Below are the code and all the weights of a small trained network. Each question names an input and a class and asks about switching units off, where a switched-off unit gives its printed mean instead of its output.

import numpy as np


def w(rows, s, z=0):
    codes = np.array(rows[::2]) - 128.0
    scale = np.full(codes.shape[1], s)
    scale[-1] = z or s
    return codes * scale


def norm(h):
    return h / np.sqrt((h * h).mean(-1, keepdims=True) + 1e-5)


def f(y):
    return y / 2 * (1 + np.tanh(0.7978845608 * (y + 0.044715 * y**3)))


def log_softmax(a):
    a = a - a.max(-1, keepdims=True)
    return a - np.log(np.exp(a).sum(-1, keepdims=True))


def net(x, mask):
    res = np.array(x, float).reshape(1, 8) / 4 @ E
    u = 0
    for l in range(4):
        y = f(norm(res) @ A[l][:, :-1].T + A[l][:, -1])
        res = res + np.where(mask[u : u + 7], y, B[l][:, -1]) @ B[l][:, :-1]
        u += 7
    return log_softmax(norm(res)[-1] @ U[:, :-1].T + U[:, -1])


A, B = {}, {}
E = w([
[100,100,186,200,187,152],'x0',
[78,135,149,142,165,197],'x1',
[144,94,13,109,136,109],'x2',
[223,81,77,120,149,190],'x3',
[114,184,155,114,180,33],'x4',
[104,253,120,121,178,129],'x5',
[162,115,177,144,143,132],'x6',
[166,176,111,255,112,135],'x7',
],0.0077)
A[0] = w([
[195,151,59,151,206,104,2],'L0N0',
[254,160,99,140,87,70,9],'L0N1',
[117,144,132,39,140,150,24],'L0N2',
[127,68,51,138,98,158,68],'L0N3',
[93,97,155,56,101,76,56],'L0N4',
[132,184,172,144,191,74,9],'L0N5',
[147,166,145,157,111,196,73],'L0N6',
],0.0088,0.0036)
B[0] = w([
[86,149,148,70,4,124,179],'L0N0',
[255,198,98,141,7,133,229],'L0N1',
[132,131,107,166,82,65,169],'L0N2',
[125,164,192,113,179,84,252],'L0N3',
[19,133,147,91,33,112,217],'L0N4',
[165,167,145,123,224,116,179],'L0N5',
[77,139,129,74,21,169,173],'L0N6',
],0.0068,0.0024)
A[1] = w([
[116,75,130,149,74,209,82],'L1N0',
[77,198,30,164,164,220,50],'L1N1',
[19,129,173,109,163,216,72],'L1N2',
[91,160,114,126,92,191,88],'L1N3',
[109,165,101,87,151,211,91],'L1N4',
[187,3,182,129,126,207,3],'L1N5',
[150,206,255,136,156,106,31],'L1N6',
],0.0082,0.0052)
B[1] = w([
[149,145,184,159,81,83,190],'L1N0',
[50,144,92,180,200,215,213],'L1N1',
[152,161,133,142,78,148,253],'L1N2',
[85,135,151,157,93,135,158],'L1N3',
[85,139,96,198,113,85,178],'L1N4',
[173,2,176,149,164,159,214],'L1N5',
[194,145,141,41,183,107,194],'L1N6',
],0.0098,0.0027)
A[2] = w([
[150,56,151,169,142,66,76],'L2N0',
[132,255,235,114,219,105,42],'L2N1',
[115,116,187,131,119,111,5],'L2N2',
[119,172,232,208,144,112,103],'L2N3',
[144,198,199,116,152,138,59],'L2N4',
[163,100,81,24,156,64,79],'L2N5',
[113,148,111,43,119,166,3],'L2N6',
],0.0065,0.0033)
B[2] = w([
[148,105,80,228,199,147,146],'L2N0',
[161,202,238,98,233,107,250],'L2N1',
[152,93,131,133,90,155,94],'L2N2',
[151,176,49,17,221,78,205],'L2N3',
[123,202,175,108,110,83,150],'L2N4',
[94,139,48,88,254,192,218],'L2N5',
[110,54,84,183,88,74,109],'L2N6',
],0.0064,0.0025)
A[3] = w([
[133,140,156,174,171,44,80],'L3N0',
[190,5,177,141,153,233,108],'L3N1',
[68,103,179,89,70,111,2],'L3N2',
[216,151,131,142,101,179,123],'L3N3',
[169,136,32,153,154,66,217],'L3N4',
[60,104,83,48,98,99,111],'L3N5',
[107,104,107,229,146,2,93],'L3N6',
],0.011,0.0019)
B[3] = w([
[125,136,176,80,109,172,156],'L3N0',
[116,144,141,199,165,5,253],'L3N1',
[61,79,215,111,89,141,160],'L3N2',
[114,134,131,123,65,78,190],'L3N3',
[177,98,101,131,97,170,201],'L3N4',
[133,55,94,87,177,134,209],'L3N5',
[174,105,194,120,163,230,149],'L3N6',
],0.011,0.0062)
U = w([
[53,186,58,198,160,199,136],'0',
[235,163,70,136,23,107,136],'1',
[89,157,196,148,57,145,2],'2',
[160,74,4,45,196,121,130],'3',
[194,75,173,148,159,227,33],'4',
[28,41,172,43,120,115,106],'5',
[145,221,194,54,220,107,231],'6',
[156,50,178,203,162,31,196],'7',
],0.022,0.0045)

Each question gives the input, the list of numbers given to net, and the class t.
The units are the neurons (one row each of A and B). Each row of codes is followed by its name. A weight is (code - 128) times the scale printed after its matrix; where a second scale follows, it is the last column's (A, B and U).
mask holds one flag per neuron, layer by layer. A switched-off neuron (its flag False) gives its mean, the last column of its row in B, instead of its output. The means were averaged over made-up inputs and are rounded, as every weight is.
A unit's drop is (log p(t) with every unit on - log p(t) with that unit switched off) / (log p(t) with every unit on - log p(t) with every unit switched off).
The circuit of an input: a set's keep is (log p(t) with only the set's units on - log p(t) with every unit switched off) / (log p(t) with every unit on - log p(t) with every unit switched off). Starting from the 12 units with the biggest drops (on a tie, the unit counted first), units are removed one at a time, each time the one whose removal leaves the highest keep (on an exact tie, the one counted first), for as long as the keep stays at least 0.8.
units of the circuit, in order: the units of the circuit, biggest drop first
top k neurons: the k neurons with the biggest drops, biggest first
top k neurons in layer l: the k neurons of layer l with the biggest drops, biggest first
drop when u is switched off: that unit's drop, to one decimal
input [2,8,-3,7,-5,6,2,-5], class 0: units of the circuit, in order : [L1N4]
input [6,-7,5,5,-3,-5,-4,-7], class 7: top 2 neurons : [L3N1, L1N5]
input [6,6,-6,-5,2,-5,-7,0], class 6: units of the circuit, in order : [L2N3, L1N6]
input [-4,7,-5,-1,-1,-6,-2,1], class 7: top 2 neurons : [L1N5, L3N1]
input [7,6,-8,-1,-2,-1,-6,-5], class 2: top 3 neurons : [L1N2, L0N3, L3N5]
input [-5,-7,-5,0,4,1,-7,-2], class 5: top 4 neurons : [L0N4, L3N2, L2N3, L1N6]
input [-6,6,6,-5,8,7,-5,-6], class 3: units of the circuit, in order : [L3N5, L0N3]
input [-1,2,-3,1,-7,-2,4,7], class 7: top 2 neurons : [L3N1, L1N5]
input [-4,-4,-2,3,5,0,7,-5], class 3: top 2 neurons : [L2N5, L0N3]
input [7,-8,3,-1,1,-7,-8,-4], class 5: top 2 neurons : [L0N4, L2N3]
input [0,5,3,0,2,6,0,-4], class 0: top 3 neurons : [L0N3, L1N1, L1N4]
input [6,7,4,1,1,4,5,-3], class 0: top 2 neurons : [L0N3, L1N1]
input [6,-2,6,-7,-4,8,2,-8], class 5: top 2 neurons : [L0N4, L0N3]
input [-2,-2,-6,4,5,-4,-4,-3], class 5: units of the circuit, in order : [L0N4]
input [-3,1,-5,-4,5,-6,3,-1], class 5: top 2 neurons in layer 3 : [L3N2, L3N1]
input [-2,-6,-5,-2,-5,2,-5,1], class 2: top 3 neurons in layer 1 : [L1N3, L1N2, L1N6]
input [5,-1,3,-8,-4,-1,-4,6], class 4: top 2 neurons in layer 3 : [L3N6, L3N1]
input [7,4,1,-7,1,2,-6,5], class 6: drop when L1N6 is switched off : 0.1
input [-1,-7,5,-4,6,-4,-2,8], class 1: drop when L0N1 is switched off : 1.1
input [1,-5,-1,6,5,5,-1,3], class 1: drop when L0N1 is switched off : 1.3
input [7,-7,-5,6,-7,-4,4,-4], class 7: top neuron : [L3N1]
input [2,3,6,-2,-7,1,5,0], class 7: top 2 neurons : [L1N5, L3N1]
